Here is a tiny trained network, its code and every weight. The questions are about switching its units off for an input and a target symbol, where a switched-off unit gives its printed mean instead of its output.

import numpy as np


def w(rows, s, z=0):
    codes = np.array(rows[::2]) - 128.0
    scale = np.full(codes.shape[1], s)
    scale[-1] = z or s
    return codes * scale


def f(y):
    return y / 2 * (1 + np.tanh(0.7978845608 * (y + 0.044715 * y**3)))


def softmax(a):
    e = np.exp(a - a.max(-1, keepdims=True))
    return e / e.sum(-1, keepdims=True)


def log_softmax(a):
    a = a - a.max(-1, keepdims=True)
    return a - np.log(np.exp(a).sum(-1, keepdims=True))


def net(x, mask):
    ids = ['ΔΦΩαγελμξτψ'.index(c) for c in x.split()]
    T = len(ids)
    res = E[ids] + P[:T]
    u = 0
    for l in range(2):
        r = res
        for j in range(2):
            rows = slice(3 * j, 3 * j + 3)
            q, k, v = (r @ M[l][rows].T for M in (Q, K, V))
            z = softmax(np.where(np.tri(T) > 0, q @ k.T / 3**0.5, -1e9)) @ v
            o = O[l][rows]
            res = res + np.where(mask[u + j], z, o[:, -1]) @ o[:, :-1]
        u += 2
        y = f(res @ A[l][:, :-1].T + A[l][:, -1])
        res = res + np.where(mask[u : u + 8], y, B[l][:, -1]) @ B[l][:, :-1]
        u += 8
    return log_softmax(res[-1] @ U[:, :-1].T + U[:, -1])


Q, K, V, O, A, B = {}, {}, {}, {}, {}, {}
E = w([
[137,95,109],'Δ',
[126,113,136],'Φ',
[128,120,138],'Ω',
[127,109,134],'α',
[120,114,141],'γ',
[133,146,200],'ε',
[208,76,144],'λ',
[215,136,135],'μ',
[93,228,73],'ξ',
[30,68,161],'τ',
[183,254,125],'ψ',
],0.017)
P = w([
[125,134,67],'0',
[111,238,192],'1',
[127,196,136],'2',
[143,159,78],'3',
[89,197,89],'4',
[62,254,209],'5',
],0.0043)
Q[0] = w([
[79,135,151],'0.h1',
[141,230,174],'0.h1',
[193,49,253],'0.h1',
[45,60,77],'0.h2',
[93,131,135],'0.h2',
[69,100,150],'0.h2',
],0.011)
K[0] = w([
[166,151,97],'0.h1',
[58,242,22],'0.h1',
[86,3,88],'0.h1',
[103,154,183],'0.h2',
[36,158,97],'0.h2',
[51,162,190],'0.h2',
],0.007)
V[0] = w([
[183,80,192],'0.h1',
[85,100,174],'0.h1',
[18,193,140],'0.h1',
[5,167,54],'0.h2',
[133,50,93],'0.h2',
[142,113,89],'0.h2',
],0.013)
O[0] = w([
[81,153,208,120],'0.h1',
[24,54,130,95],'0.h1',
[89,47,1,173],'0.h1',
[206,90,107,3],'0.h2',
[185,54,139,43],'0.h2',
[248,102,227,93],'0.h2',
],0.007,0.0039)
A[0] = w([
[155,162,39,144],'0.n1',
[148,209,148,171],'0.n2',
[159,22,166,93],'0.n3',
[92,248,129,152],'0.n4',
[141,128,97,121],'0.n5',
[132,138,114,121],'0.n6',
[68,68,60,89],'0.n7',
[150,148,200,4],'0.n8',
],0.011,0.004)
B[0] = w([
[104,3,196,215],'0.n1',
[61,136,40,215],'0.n2',
[193,254,161,130],'0.n3',
[187,52,57,255],'0.n4',
[145,123,249,144],'0.n5',
[39,119,182,134],'0.n6',
[155,179,230,186],'0.n7',
[65,120,43,180],'0.n8',
],0.0047,0.009)
Q[1] = w([
[7,130,89],'1.h1',
[110,77,108],'1.h1',
[136,139,116],'1.h1',
[147,169,116],'1.h2',
[165,190,177],'1.h2',
[224,126,185],'1.h2',
],0.012)
K[1] = w([
[228,171,156],'1.h1',
[51,216,254],'1.h1',
[164,66,213],'1.h1',
[103,184,166],'1.h2',
[136,95,83],'1.h2',
[14,175,150],'1.h2',
],0.0083)
V[1] = w([
[102,110,228],'1.h1',
[150,110,169],'1.h1',
[127,35,117],'1.h1',
[63,116,98],'1.h2',
[8,49,162],'1.h2',
[99,71,185],'1.h2',
],0.012)
O[1] = w([
[89,152,246,157],'1.h1',
[155,121,206,97],'1.h1',
[44,44,91,109],'1.h1',
[47,159,144,209],'1.h2',
[32,161,105,251],'1.h2',
[142,103,165,144],'1.h2',
],0.011,0.0031)
A[1] = w([
[179,58,119,163],'1.n1',
[238,177,86,127],'1.n2',
[75,129,118,1],'1.n3',
[164,164,84,42],'1.n4',
[185,106,192,62],'1.n5',
[132,154,164,48],'1.n6',
[149,222,137,166],'1.n7',
[137,141,9,74],'1.n8',
],0.011,0.0057)
B[1] = w([
[188,180,162,207],'1.n1',
[125,159,117,221],'1.n2',
[242,23,80,186],'1.n3',
[64,43,203,146],'1.n4',
[79,83,109,157],'1.n5',
[1,109,82,145],'1.n6',
[151,245,107,245],'1.n7',
[140,136,177,254],'1.n8',
],0.0051,0.0059)
U = w([
[161,151,147,109],'Δ',
[113,154,116,140],'Φ',
[111,160,101,55],'Ω',
[115,156,121,119],'α',
[105,156,112,97],'γ',
[44,194,43,175],'ε',
[101,222,145,159],'λ',
[129,221,54,2],'μ',
[111,95,71,229],'ξ',
[66,121,168,86],'τ',
[130,172,7,63],'ψ',
],0.011,0.0047)

Each question gives the input, a string of symbols that net reads in full, and the target symbol t.
The units are the heads (3 rows each of Q, K, V and O) and the neurons (one row each of A and B). Each row of codes is followed by its name. A weight is (code - 128) times the scale printed after its matrix; where a second scale follows, it is the last column's (O, A, B and U).
mask holds one flag per unit, layer by layer, with each layer's heads first. A switched-off unit (its flag False) gives its mean, the last column of its rows in O or B, instead of its output. The means were averaged over made-up inputs and are rounded, as every weight is.
A unit's drop is (log p(t) with every unit on - log p(t) with that unit switched off) / (log p(t) with every unit on - log p(t) with every unit switched off).
The circuit of an input: a set's keep is (log p(t) with only the set's units on - log p(t) with every unit switched off) / (log p(t) with every unit on - log p(t) with every unit switched off). Starting from the 12 units with the biggest drops (on a tie, the unit counted first), units are removed one at a time, each time the one whose removal leaves the highest keep (on an exact tie, the one counted first), for as long as the keep stays at least 0.8.
units of the circuit, in order: the units of the circuit, biggest drop first
most important unit: the unit with the biggest drop
k most important neurons: the k neurons with the biggest drops, biggest first
k most important neurons of layer l: the k neurons of layer l with the biggest drops, biggest first
which heads matter: for each layer, one digit per head in row order, 1 if its drop is at least 0.15 and else 0, layers parted by /
input Δ Φ γ μ ξ, target ξ: units of the circuit, in order	(0.n1 0.h1)
input ξ ε γ, target ξ: most important neuron of layer 0	(0.n1)
input τ ε μ, target τ: which heads matter	10 / 10
input τ Δ τ Ω ε Δ, target τ: which heads matter	11 / 10
input τ ε Φ ε ε γ, target τ: units of the circuit, in order	(0.h1 1.h1 0.n2)
input ψ ε Φ, target ψ: units of the circuit, in order	(1.h1 0.h1)
input λ α Δ, target λ: units of the circuit, in order	(0.h1 1.h1)
input ξ τ Ω α Δ Φ, target ξ: units of the circuit, in order	(1.h1 0.h2)
input ε α μ, target ε: units of the circuit, in order	(0.h2 0.h1 1.h2)
input τ τ ε γ, target τ: 3 most important neurons	(0.n7 0.n2 0.n4)
input μ ε μ, target μ: 2 most important neurons of layer 1	(1.n7 1.n2)
input τ ε λ, target τ: units of the circuit, in order	(0.h1 1.h1 0.n7)
input Φ ξ ξ Δ, target ξ: units of the circuit, in order	(1.h1 0.h1 0.h2)
input ε ε Φ, target ε: units of the circuit, in order	(0.h2 1.h2)
input μ λ ε λ ε, target μ: 4 most important neurons of layer 0	(0.n1 0.n2 0.n8 0.n4)
input λ Δ Δ λ Δ, target λ: most important neuron	(0.n1)
input ε Ω λ, target λ: which heads matter	10 / 00
input λ μ ε ε λ Ω, target λ: which heads matter	11 / 10
input λ ε ε, target λ: units of the circuit, in order	(1.h1 0.h1)
input λ ε μ τ, target λ: units of the circuit, in order	(1.h1 0.h1)
input ε τ Δ ε ε ε, target ε: most important unit	0.n1
input τ λ ε ε, target τ: units of the circuit, in order	(0.h1 1.h1 0.n2)
input ε ξ ε α Φ μ, target ε: units of the circuit, in order	(1.h2 0.h1)
input τ Φ Ω, target τ: 3 most important neurons of layer 0	(0.n7 0.n2 0.n4)
input ε ε γ, target ε: units of the circuit, in order	(0.h2 1.h2)
input ξ ε ψ Ω ξ Ω, target ξ: which heads matter	10 / 10
input τ τ τ, target τ: most important neuron of layer 0	(0.n7)
input ε ψ λ λ, target ε: which heads matter	11 / 10
input ε ε α, target ε: which heads matter	11 / 01
input τ α ε, target τ: 2 most important neurons	(0.n7 0.n2)
